Here is a tiny trained network, its code and every weight. The questions are about switching its units off for an input and a target symbol, where a switched-off unit gives its printed mean instead of its output.

import numpy as np


def w(rows, s, z=0):
    codes = np.array(rows[::2]) - 128.0
    scale = np.full(codes.shape[1], s)
    scale[-1] = z or s
    return codes * scale


def f(y):
    return y / 2 * (1 + np.tanh(0.7978845608 * (y + 0.044715 * y**3)))


def softmax(a):
    e = np.exp(a - a.max(-1, keepdims=True))
    return e / e.sum(-1, keepdims=True)


def log_softmax(a):
    a = a - a.max(-1, keepdims=True)
    return a - np.log(np.exp(a).sum(-1, keepdims=True))


def net(x, mask):
    ids = ['ΠΦΨαβγελμτ'.index(c) for c in x.split()]
    T = len(ids)
    res = E[ids] + P[:T]
    q, k, v = (res @ M[0].T for M in (Q, K, V))
    z = softmax(np.where(np.tri(T) > 0, q @ k.T / 4**0.5, -1e9)) @ v
    res = res + np.where(mask[0], z, O[0][:, -1]) @ O[0][:, :-1]
    y = f(res @ A[0][:, :-1].T + A[0][:, -1])
    res = res + np.where(mask[1:9], y, B[0][:, -1]) @ B[0][:, :-1]
    return log_softmax(res[-1] @ U[:, :-1].T + U[:, -1])


Q, K, V, O, A, B = {}, {}, {}, {}, {}, {}
E = w([
[151,78,134,113,48],'Π',
[150,96,112,190,194],'Φ',
[101,106,183,141,120],'Ψ',
[45,102,75,56,197],'α',
[95,62,13,144,200],'β',
[93,103,73,179,147],'γ',
[122,68,114,168,159],'ε',
[93,108,5,179,86],'λ',
[87,67,92,155,145],'μ',
[114,79,174,77,196],'τ',
],0.016)
P = w([
[1,28,252,223,116],'0',
[127,105,84,55,126],'1',
[65,116,108,122,72],'2',
[56,100,142,71,130],'3',
[68,203,136,53,126],'4',
[50,204,92,231,106],'5',
],0.0059)
Q[0] = w([
[56,45,142,164,108],'head 1',
[161,77,143,90,121],'head 1',
[159,213,142,72,138],'head 1',
[179,254,90,156,126],'head 1',
],0.0097)
K[0] = w([
[118,2,137,154,135],'head 1',
[127,102,158,116,173],'head 1',
[186,196,84,88,124],'head 1',
[172,201,109,122,98],'head 1',
],0.0095)
V[0] = w([
[145,131,118,249,124],'head 1',
[163,112,62,129,108],'head 1',
[126,126,117,110,75],'head 1',
[124,176,91,147,119],'head 1',
],0.018)
O[0] = w([
[178,130,142,4,170,147],'head 1',
[112,86,107,113,114,33],'head 1',
[143,59,174,112,159,106],'head 1',
[107,101,117,69,95,1],'head 1',
],0.014,0.0081)
A[0] = w([
[118,125,167,143,177,204],'neuron 1',
[138,187,95,120,103,61],'neuron 2',
[72,128,141,65,124,252],'neuron 3',
[223,121,226,134,26,245],'neuron 4',
[90,66,181,70,100,87],'neuron 5',
[88,155,60,87,120,170],'neuron 6',
[189,57,176,60,135,174],'neuron 7',
[255,151,94,210,222,167],'neuron 8',
],0.0094,0.0034)
B[0] = w([
[161,79,107,97,73,203],'neuron 1',
[116,107,133,138,134,123],'neuron 2',
[176,133,113,207,81,155],'neuron 3',
[86,140,144,150,254,186],'neuron 4',
[163,125,86,111,136,136],'neuron 5',
[119,184,162,119,182,146],'neuron 6',
[176,120,89,150,121,174],'neuron 7',
[30,119,137,73,82,255],'neuron 8',
],0.0091,0.0095)
U = w([
[128,2,112,202,105,136],'Π',
[202,206,91,110,75,249],'Φ',
[71,84,163,104,189,254],'Ψ',
[72,150,177,156,45,116],'α',
[155,157,103,102,112,57],'β',
[186,136,128,143,212,41],'γ',
[182,228,241,65,135,118],'ε',
[175,53,94,113,70,90],'λ',
[135,135,157,38,98,43],'μ',
[59,213,180,124,155,139],'τ',
],0.0074,0.0034)

Each question gives the input, a string of symbols that net reads in full, and the target symbol t.
The units are the heads (4 rows each of Q, K, V and O) and the neurons (one row each of A and B). Each row of codes is followed by its name. A weight is (code - 128) times the scale printed after its matrix; where a second scale follows, it is the last column's (O, A, B and U).
mask holds one flag per unit, heads first, then neurons. A switched-off unit (its flag False) gives its mean, the last column of its rows in O or B, instead of its output. The means were averaged over made-up inputs and are rounded, as every weight is.
A unit's drop is (log p(t) with every unit on - log p(t) with that unit switched off) / (log p(t) with every unit on - log p(t) with every unit switched off).
The circuit of an input: a set's keep is (log p(t) with only the set's units on - log p(t) with every unit switched off) / (log p(t) with every unit on - log p(t) with every unit switched off). Starting from all 9 units, units are removed one at a time, each time the one whose removal leaves the highest keep (on an exact tie, the one counted first), for as long as the keep stays at least 0.8.
units of the circuit, in order: the units of the circuit, biggest drop first
top k neurons: the k neurons with the biggest drops, biggest first
drop when u is switched off: that unit's drop, to one decimal
input τ Π Ψ μ, target α: units of the circuit, in order	head 1; neuron 8
input τ τ α Ψ ε Φ, target α: units of the circuit, in order	neuron 8; head 1
input α Ψ τ, target α: units of the circuit, in order	head 1
input Ψ τ Ψ Π Ψ Π, target τ: units of the circuit, in order	neuron 4; neuron 1
input γ Π Π, target γ: units of the circuit, in order	neuron 4; head 1; neuron 8; neuron 7
input λ Φ Π, target λ: top 2 neurons	neuron 7; neuron 3
input τ Π Π Π λ, target Π: top 2 neurons	neuron 8; neuron 4
input τ Ψ γ, target α: top 2 neurons	neuron 8; neuron 4
input α τ μ, target α: drop when neuron 4 is switched off	0.2
input Π Ψ Π, target Ψ: drop when neuron 3 is switched off	0.1
input γ Ψ γ, target Φ: drop when neuron 8 is switched off	0.2
input Φ Ψ Ψ, target ε: drop when neuron 3 is switched off	-0.1
